Q:
[[-3.70  5.57 -2.20  4.77  5.60  5.44  4.04 -1.30]
 [-3.08  4.88 -1.90  4.01  4.88  4.60  3.61 -1.15]
 [-5.33  8.20 -3.02  6.85  8.06  7.89  5.86 -2.02]
 [-0.39  0.67 -0.03  0.56  0.55  0.39  0.35 -0.11]
 [ 2.63 -3.99  1.48 -3.49 -3.98 -3.95 -3.08  0.95]
 [-2.91  4.28 -1.63  3.78  4.46  4.32  3.34 -1.13]]
A: -2.91

Q:
[[ 0.67 -1.50 -1.03  5.76 -0.69  6.46 -1.61  0.62 -1.15 -1.45]
 [ 3.86  8.50  1.41 -3.78  1.31 -0.58  3.94 -4.42  3.59 -2.69]
 [ 4.13  8.60  1.36 -3.95  1.34 -0.34  3.79 -4.26  3.16 -2.36]
 [ 0.07 -1.43 -1.00  6.07 -0.92  6.01 -1.55  0.60 -0.65 -1.91]
 [ 0.24  2.33  2.16  3.33  6.98  2.24 -1.38  3.89 -0.61  1.29]
 [ 3.84  8.45  1.03 -4.53  1.22  0.03  3.69 -3.85  3.52 -2.66]
 [ 0.14  2.22  2.52  2.50  6.33  1.79 -1.46  3.21 -0.34  2.57]
 [ 0.95 -2.55  2.94  3.33 -1.38  3.11 -2.76 -0.24 -0.81  0.40]
 [-2.58  1.21 -0.17 -1.66  1.26 -0.68  0.86  0.54 -4.38  0.72]
 [-1.35 -0.21  1.42  1.16  1.25  1.34  1.27 -0.32  3.09 -3.78]
 [ 0.07 -1.59 -0.69  5.29 -0.84  5.84 -1.09  0.34 -0.46 -1.85]]
A: 0.07

Q:
[[ 1.38  0.90 -0.60  1.51 -4.67 -0.55 -6.78  1.76  0.15  0.86 -1.77 -2.73]
 [ 1.07  0.80  0.99 -0.49  0.08 -2.66 -1.50  1.86 -2.12  2.50 -0.13 -4.79]
 [ 0.30  3.15 -0.58 -0.17 -4.68  0.24 -4.16  1.74  0.02  0.18 -2.22  1.02]
 [ 1.66  0.75  0.37  2.59 -4.29 -1.06 -7.15  1.85 -2.64  1.62 -0.08 -3.62]
 [ 2.04  1.82 -0.46  3.89 -3.69 -0.65 -6.67  3.32  0.99  0.81 -0.70 -3.89]
 [ 1.76  2.62 -0.40  4.15 -3.04 -0.53 -6.66  3.94  1.26  0.57 -0.42 -3.70]
 [ 1.28  2.80 -0.67  3.68 -3.09 -0.69 -6.02  3.70  1.13  0.67 -0.85 -2.69]
 [ 1.41  0.51  0.18  1.36 -4.65 -0.69 -7.06  1.38 -1.19  1.09 -1.40 -3.11]
 [ 1.72  0.64  0.55  2.75 -4.21 -0.70 -7.14  2.46 -0.51  0.92  0.21 -4.39]
 [ 0.79 -0.04  0.99 -1.12 -4.23 -0.41 -6.93  1.03 -1.30  0.75 -2.14 -2.49]
 [ 2.09 -0.05  0.23  1.35 -4.19 -1.06 -7.11  1.52 -0.38  0.93  0.16 -4.33]
 [ 1.09  0.10  1.40  0.27 -3.72 -1.76 -6.31  0.90 -2.21  2.05 -1.32 -4.10]]
A: 1.09

Q:
[[ 2.13 -0.66 -1.45 -0.15  3.18  0.54 -2.04  1.04 -3.55  1.59 -1.93  0.99
   4.83 -4.58 -2.53]
 [-1.86  2.02  0.57 -0.70 -3.00 -0.80  2.42 -2.06  3.74 -1.58  1.20 -1.58
  -2.16  3.15  1.82]
 [ 2.10  0.23 -2.53  0.29  4.16  1.65 -1.64  0.43 -5.14  2.67 -2.92  1.10
   7.00 -6.20 -3.90]
 [-2.55  2.09  0.43 -0.92 -3.84  0.79  2.86 -2.59  5.09 -2.09  1.37 -1.84
  -1.74  3.78  2.35]
 [-1.75  1.84  0.45 -0.68 -2.70  0.50  2.07 -1.94  3.16 -1.36  1.07 -1.39
  -2.06  2.88  1.61]
 [ 0.63 -0.52 -0.28  0.02  0.81 -0.12 -0.79  0.54 -0.89  0.33 -0.48  0.31
   0.99 -1.03 -0.55]
 [-3.10  2.22  0.29 -0.96 -4.65  0.45  3.18 -2.89  6.38 -2.63  1.71 -2.28
  -1.19  4.40  2.92]
 [-1.57  1.77  0.52 -0.64 -2.44 -0.05  1.99 -1.90  2.91 -1.22  0.97 -1.29
  -2.05  2.68  1.46]
 [-4.14  2.20 -0.06 -0.99 -5.72 -1.39  3.87 -3.28  8.19 -3.18  1.94 -2.57
  -0.03  5.33  3.54]
 [ 0.80 -0.69 -0.32  0.04  0.96  1.33 -1.22  0.70 -1.07  0.39 -0.49  0.55
   1.34 -1.39 -0.70]]
A: 0.80

Q:
[[-6.68 -0.13 -2.35 -3.85 -6.23  4.43  3.82  0.52]
 [-0.20 -1.85  3.00  3.40 -2.00 -5.12 -1.59 -1.14]
 [-1.16 -3.23 -0.44  2.15 -2.73 -2.16  1.41  0.50]
 [ 2.42  1.33  2.99 -7.62  4.16 -0.31 -2.25  4.34]
 [ 4.55 -0.31  3.58 -3.50  3.13 -0.30 -4.49 -0.15]
 [ 1.39 -3.88  0.38 -0.83 -8.63  0.61  0.62  0.38]
 [ 4.44  1.60  5.93 -8.45 -2.49  0.88  7.58 -0.40]]
A: 4.44

Q:
[[-5.74  5.74 -6.16  6.65  6.36 -5.72 -5.18]
 [-5.79  5.67 -6.22  6.69  6.47 -5.77 -5.28]
 [-5.80  5.66 -6.22  6.68  6.46 -5.77 -5.25]
 [ 5.77 -5.63  6.20 -6.66 -6.44  5.75  5.23]
 [ 8.13 -4.18  7.98 -6.13 -4.33  4.71  5.43]
 [ 5.80 -1.40  5.67 -5.83 -5.75  4.80  5.59]
 [-8.71  4.89 -8.41  6.13  3.44 -4.50 -5.04]
 [ 8.55 -4.71  8.35 -6.06 -3.52  4.50  4.99]
 [ 6.87 -2.94  4.37 -6.45 -6.92  6.90  5.44]
 [ 6.88 -2.98  4.35 -6.44 -6.94  6.92  5.38]
 [-6.81  2.81 -4.40  6.42  6.92 -6.90 -5.51]
 [ 6.77 -2.74  4.39 -6.40 -6.90  6.88  5.52]]
A: 6.77

Q:
[[ 2.56  1.89 -2.02  0.06 -2.61  2.12  2.51  0.60  0.06  2.50]
 [ 0.32 -0.01  0.17  0.54 -0.34  0.01  0.18  0.04  0.50  0.17]
 [ 0.61  0.46 -0.43  0.70 -0.81  0.35  0.62  0.01  0.59  0.45]
 [-0.75  0.42  0.08 -0.32  0.22 -0.26 -0.70  0.10  0.12 -0.27]
 [-1.33  1.86 -0.71 -2.21  0.42 -0.16 -1.10  0.43 -0.65  0.62]
 [ 0.92 -7.60  3.00  2.56  4.36 -1.48 -0.19 -1.90 -0.98 -4.91]
 [ 0.41 -2.18  0.53 -0.11  1.60 -0.31  0.20 -0.40 -0.84 -0.88]
 [-0.74  2.29 -1.13 -3.40  0.59  0.06 -0.74  0.68 -1.94  0.79]
 [-0.51  0.64 -0.56 -0.97  0.20 -0.13 -0.50  0.14 -0.31  0.20]
 [ 1.24 -3.76  1.11  1.31  1.94 -0.26  0.22 -0.70 -0.67 -1.94]
 [-0.57  0.14 -0.13  0.09 -0.09 -0.20 -0.44 -0.01  0.40 -0.01]
 [ 0.52 -6.05  2.52  1.56  4.06 -1.34 -0.39 -1.04 -1.02 -3.84]]
A: 0.52

Q:
[[ 0.04 -1.00  0.88  0.02 -3.05 -1.81 -2.93 -0.01  2.20 -0.04  3.29 -2.81]
 [ 0.11 -0.22  1.03  0.09 -0.19 -1.66 -0.18 -0.04  0.40 -0.14  0.73 -4.29]
 [ 0.02  1.95  0.34  0.01  1.85 -1.56  1.95  0.00 -5.43 -0.03 -5.15  1.86]
 [ 0.03  0.40  0.14 -0.01 -2.34  0.12 -1.95  0.04  3.61 -0.04 -1.39  5.90]
 [-0.03 -2.02 -0.95 -0.05  0.12  3.51 -0.13  0.04  0.91  0.07  2.10 -4.99]
 [-0.01 -1.10 -0.28 -0.01 -3.17 -5.72 -3.01  0.00 -8.54  0.01  2.56  2.82]
 [-0.05 -1.91 -1.43 -0.05 -0.91  4.61 -0.84  0.04  5.15  0.05  1.30 -1.73]]
A: -0.05

Q:
[[ 1.33 -0.23  0.86  1.26 -1.78 -8.61  6.91 -2.78 -2.24 -4.10 -2.01]
 [ 2.18 -0.23 -2.58  1.60 -2.50 -4.94  5.14  0.73 -3.51 -1.92 -4.94]
 [ 1.48  5.31  2.72  3.84 -1.21 -4.68  0.80 -0.73  1.90 -3.69  2.79]
 [ 4.81 -2.37  2.93  2.96 -2.07 -3.40  5.14 -5.94  0.76  1.38 -2.24]
 [ 2.18 -0.23  2.93  1.71 -2.64 -4.94  3.70  0.47  0.76 -3.69 -0.81]
 [-0.39 -1.89  6.22  0.01  4.73 -4.94 -2.60 -3.08  0.76 -7.43 -0.79]
 [ 1.27  4.44  2.93 -0.09 -0.19 -4.94 -0.03  0.04  0.76 -8.14 -0.81]
 [ 2.18 -0.23  3.54  1.71 -1.78 -5.09  5.14 -4.41 -2.89 -6.30 -4.16]
 [ 2.18 -0.23  2.93  1.71  1.08 -4.94  5.14 -2.78  1.04 -6.71  0.44]
 [ 2.84 -1.99  2.93  1.71 -1.78 -4.94  5.14 -5.18  0.76 -3.69 -0.81]
 [ 2.18 -0.23 -2.93  1.71 -3.36 -4.94  5.13  3.51  0.76 -0.47 -0.81]]
A: 2.18
---
[63, 221, 207, 195, 201, 187, 199] 207

[[4, 3, 3, 3, 2, 3, 6],
 [5, 2, 5, 8, 0, 1, 1]] 6

[201, 204, 161, 62, 156] 201

[213, 439, 967, 230, 793] 793

[-189, -846, -570, 856, -771] -189

[[26, 24, 23, 20, -30, 28],
 [13, 22, 23, 21, -4, 27]] 27

[[-26, -14, -17, -9, 31, -20],
 [-16, -20, -18, -16, -11, -21]] -9

[7, 1, 2, 4, 5, 4] 5

[6118, 5878, 2209, 8364, 8650] 8364

[20, -35, 5, 15, 45, 25, 28] 28
